Below are the code and all the weights of a small trained network. Each question names an input and a class and asks about switching units off, where a switched-off unit gives its printed mean instead of its output.

import numpy as np


def w(rows, s, z=0):
    codes = np.array(rows[::2]) - 128.0
    scale = np.full(codes.shape[1], s)
    scale[-1] = z or s
    return codes * scale


def f(y):
    return np.maximum(y, 0)


def log_softmax(a):
    a = a - a.max(-1, keepdims=True)
    return a - np.log(np.exp(a).sum(-1, keepdims=True))


def net(x, mask):
    res = np.array(x, float).reshape(1, 7) / 4 @ E
    y = f(res @ A[0][:, :-1].T + A[0][:, -1])
    res = res + np.where(mask, y, B[0][:, -1]) @ B[0][:, :-1]
    return log_softmax(res[-1] @ U[:, :-1].T + U[:, -1])


A, B = {}, {}
E = w([
[220,146,37,176,134,118,118,132,255,209,136],'x0',
[212,190,116,21,168,157,154,9,104,183,150],'x1',
[88,238,39,168,164,140,192,162,101,104,66],'x2',
[69,128,224,88,89,235,116,181,217,190,207],'x3',
[127,218,173,169,150,125,26,107,4,174,221],'x4',
[167,52,93,159,234,186,125,166,98,114,164],'x5',
[113,136,97,39,131,33,1,141,180,68,162],'x6',
],0.0089)
A[0] = w([
[65,102,192,129,19,118,57,140,152,133,138,94],'neuron 0',
[83,157,117,102,119,155,187,73,32,136,82,41],'neuron 1',
[183,24,94,105,131,191,176,131,164,147,64,91],'neuron 2',
[92,200,154,89,113,102,128,119,60,115,158,157],'neuron 3',
[165,131,91,138,131,30,139,77,92,69,73,150],'neuron 4',
[248,209,82,103,121,93,101,19,145,220,153,88],'neuron 5',
[149,117,113,171,135,150,177,157,167,159,104,158],'neuron 6',
[139,126,180,121,102,130,90,122,35,155,170,36],'neuron 7',
[151,113,120,118,154,98,58,157,77,146,155,9],'neuron 8',
[136,118,134,163,179,131,35,148,88,103,135,48],'neuron 9',
[174,130,44,138,112,141,180,172,215,112,84,73],'neuron 10',
[166,134,102,148,114,37,152,90,96,46,76,118],'neuron 11',
[135,119,78,126,133,65,132,97,89,100,75,163],'neuron 12',
[58,205,86,218,106,133,128,201,118,135,89,6],'neuron 13',
[169,129,63,125,103,73,104,114,70,87,52,123],'neuron 14',
[121,185,119,133,123,139,141,131,174,121,117,140],'neuron 15',
],0.011,0.0021)
B[0] = w([
[98,94,143,111,132,25,69,229,188,224,158,206],'neuron 0',
[100,128,215,177,140,169,216,123,84,161,128,204],'neuron 1',
[125,93,216,192,71,110,162,138,74,127,98,216],'neuron 2',
[128,119,173,187,118,154,180,169,116,98,65,196],'neuron 3',
[110,90,189,164,116,123,94,183,162,143,137,207],'neuron 4',
[217,234,113,53,143,148,70,92,21,255,168,248],'neuron 5',
[125,105,182,150,91,143,108,156,116,67,70,186],'neuron 6',
[88,94,91,39,137,106,113,119,163,94,112,200],'neuron 7',
[146,120,65,167,94,160,64,171,108,109,161,173],'neuron 8',
[177,83,28,94,136,34,40,92,143,100,133,182],'neuron 9',
[45,81,136,116,160,35,74,230,157,158,144,212],'neuron 10',
[89,81,180,194,106,103,141,155,135,159,131,203],'neuron 11',
[107,90,211,173,85,110,162,184,162,128,171,189],'neuron 12',
[225,159,200,191,52,138,94,109,54,189,112,197],'neuron 13',
[113,131,182,139,131,93,97,178,190,86,67,196],'neuron 14',
[158,92,123,125,161,88,120,115,111,148,188,159],'neuron 15',
],0.0087,0.019)
U = w([
[158,124,189,166,105,144,133,141,64,137,128,252],'0',
[55,75,171,151,119,101,133,177,241,113,123,84],'1',
[125,133,80,53,141,89,41,150,155,146,156,146],'2',
[137,178,129,94,160,200,246,50,90,111,127,137],'3',
[152,103,2,116,139,139,86,84,142,3,143,67],'4',
[122,184,79,147,87,150,145,81,199,114,113,11],'5',
],0.0097,0.0037)

Each question gives the input, the list of numbers given to net, and the class t.
The units are the neurons (one row each of A and B). Each row of codes is followed by its name. A weight is (code - 128) times the scale printed after its matrix; where a second scale follows, it is the last column's (A, B and U).
mask holds one flag per neuron, in row order. A switched-off neuron (its flag False) gives its mean, the last column of its row in B, instead of its output. The means were averaged over made-up inputs and are rounded, as every weight is.
A unit's drop is (log p(t) with every unit on - log p(t) with that unit switched off) / (log p(t) with every unit on - log p(t) with every unit switched off).
The circuit of an input: a set's keep is (log p(t) with only the set's units on - log p(t) with every unit switched off) / (log p(t) with every unit on - log p(t) with every unit switched off). Starting from the 12 units with the biggest drops (on a tie, the unit counted first), units are removed one at a time, each time the one whose removal leaves the highest keep (on an exact tie, the one counted first), for as long as the keep stays at least 0.8.
units of the circuit, in order: the units of the circuit, biggest drop first
top k neurons: the k neurons with the biggest drops, biggest first
drop when u is switched off: that unit's drop, to one decimal
input [8,3,-3,0,-7,-5,4], class 2: units of the circuit, in order => neuron 5
input [7,-4,-5,-5,6,8,1], class 4: units of the circuit, in order => neuron 0; neuron 10; neuron 9
input [-7,6,-8,7,2,-4,2], class 1: top 3 neurons => neuron 3; neuron 5; neuron 9
input [7,6,-8,-2,0,3,0], class 2: top 3 neurons => neuron 1; neuron 5; neuron 13
input [-7,1,-1,1,-1,-4,-3], class 1: top 4 neurons => neuron 5; neuron 13; neuron 0; neuron 2
input [-6,-4,-5,3,8,-6,-1], class 1: top 2 neurons => neuron 5; neuron 3
input [4,-5,-1,-7,5,-2,4], class 1: top 2 neurons => neuron 14; neuron 11
input [-1,-1,7,-8,-3,1,-6], class 1: top 3 neurons => neuron 5; neuron 14; neuron 10
input [-1,5,1,-7,0,-8,7], class 0: top 2 neurons => neuron 5; neuron 10
input [2,1,-4,-7,-1,-6,5], class 1: drop when neuron 12 is switched off => 0.3
input [-5,4,-7,-8,5,-7,5], class 1: drop when neuron 3 is switched off => 0.5
input [-1,-6,4,1,1,-5,0], class 0: drop when neuron 11 is switched off => 0.0
input [-3,4,1,2,1,4,1], class 3: drop when neuron 4 is switched off => 0.1
input [-1,7,4,4,-1,2,-8], class 3: top neuron => neuron 0
